X = [[132, 118, 100, 130, 139], [145, 120, 132, 139, 114], [146, 142, 125, 126, 122], [119, 107, 114, 124, 121], [133, 117, 133, 143, 115], [118, 127, 152, 131, 135]]
Give the maximum.
Answer: 152
Give the entry just right of 145.
Answer: 120
Give the second smallest entry.
Answer: 107
Give the entry just left of 143.
Answer: 133
The first entry in reading order -> 132
The entry just left of 122: 126
Give the entry just right of 107.
Answer: 114
Give the entry just left of 126.
Answer: 125
Give the entry just left of 121.
Answer: 124
Give the entry just right of the smallest entry.
Answer: 130
Give the entry just left of 125.
Answer: 142
Give the entry just left of 127.
Answer: 118
The entry just left of 117 is 133
The third largest entry: 145

x =
148  149  120  135  142
150  151  117  135  143
148  149  120  133  141
149  150  120  135  142
The largest entry in the first column: 150
The entry in the top-left corner -> 148
The last entry, reading row by row: 142
The entry directly below 151 is 149
What is the second entry in reading order?
A: 149
The top-right entry: 142

[[115 111 124 130 117 122 136 142 135 124 126 132 138 138]
 [112 111 122 130 116 117 130 141 142 136 134 132 131 129]
 [117 111 119 129 127 128 125 132 142 134 123 127 132 140]
 [117 111 125 129 120 128 134 132 132 135 134 127 132 128]
 [102 111 120 136 128 130 138 140 132 122 122 126 124 132]
 [107 111 131 132 118 129 129 132 142 129 124 137 120 134]
 [110 111 122 131 116 115 123 131 130 126 130 133 131 137]
 [103 111 120 135 126 128 137 140 132 123 123 128 135 133]
 [110 111 120 130 120 125 137 141 133 124 125 132 132 137]]
Rows and columns are numbered from 0.
Find the entry directly below the smallest entry.
A: 107
The entry directly below 119: 125
Find the entry at row 0, column 1.
A: 111
Find the entry in row 1 and column 0.
A: 112
Find the bottom-left entry.
A: 110
Find the entry in the top-right corner.
A: 138
Find the entry in row 2 and column 0.
A: 117
The top-left entry -> 115
Find the smallest entry.
A: 102
The entry directly above the smallest entry -> 117
The entry at row 0, column 2 is 124
The bottom-right entry is 137
The entry just right of 107 is 111
The entry at row 2, column 2: 119
Find the entry in row 1 and column 1.
A: 111

[[143 132 132 119 143]
 [118 126 125 150 116]
 [118 126 125 148 116]
 [141 132 132 120 141]
 [118 126 125 149 116]
 [118 126 125 148 116]
 [142 132 132 119 142]
 [141 132 132 121 140]
 [140 132 132 121 140]
 [118 126 126 150 116]
 [141 132 132 121 141]]
The fourth entry from the end, reading row by row: 132
The entry just left of the centre entry is 126
Report the smallest entry in the last row.
Answer: 121
The last entry, reading row by row: 141
The second entry on the diagonal from the top-right corner is 150
Report the 3rd entry on the diagonal from the top-right corner.
Answer: 125
The 2nd entry on the main diagonal: 126
Report the 5th-last entry, reading row by row.
Answer: 141
Report the entry at the centre.
Answer: 125
The top-right entry: 143
The 1st entry on the main diagonal is 143
Report the 2nd entry in reading order.
Answer: 132
Report the entry directly above the centre entry.
Answer: 125

Read these off the table that follows.
1) Report the top entry of the column that holds the largest entry.
2) Report the entry just left of the smallest entry.
3) Report the first entry of the largest entry's row.
4) Report the bottom-right entry.
5) Report the entry just right of the smallest entry.
6) Report the fourth entry, reading row by row.
7) Report the third entry on the diagonal from the top-right corner.
8) Report the bottom entry of the column that holds the largest entry.
[[141 129 132 132 138 127 128 133 134 130 136 127 120 127]
 [134 132 136 127 131 121 131 129 124 134 143 127 128 129]
 [134 134 129 123 113 125 133 127 127 135 116 125 133 132]
 [122 124 129 132 128 132 125 127 123 126 139 126 129 125]
 [134 126 127 128 142 129 129 126 134 124 122 131 129 128]
 [114 123 130 128 126 127 129 127 130 131 129 129 130 121]
 [150 128 142 128 131 125 129 134 128 133 122 129 123 127]
 [136 132 124 125 126 132 127 130 130 128 136 129 127 129]
 [117 128 125 132 132 125 130 131 126 125 117 125 126 123]
 [139 131 130 130 134 131 127 131 129 125 129 127 128 116]
 [123 131 123 125 123 131 128 129 122 132 130 128 124 131]
 [142 124 129 124 141 136 130 130 128 135 128 127 134 132]
 [114 128 136 122 116 129 132 125 127 118 137 131 129 129]
 [136 124 127 127 128 126 126 135 121 122 122 129 130 136]
 [130 126 133 124 133 130 126 127 128 126 116 130 122 126]
 [134 129 121 134 123 125 128 129 129 130 127 129 134 132]]
1) 141
2) 123
3) 150
4) 132
5) 125
6) 132
7) 125
8) 134
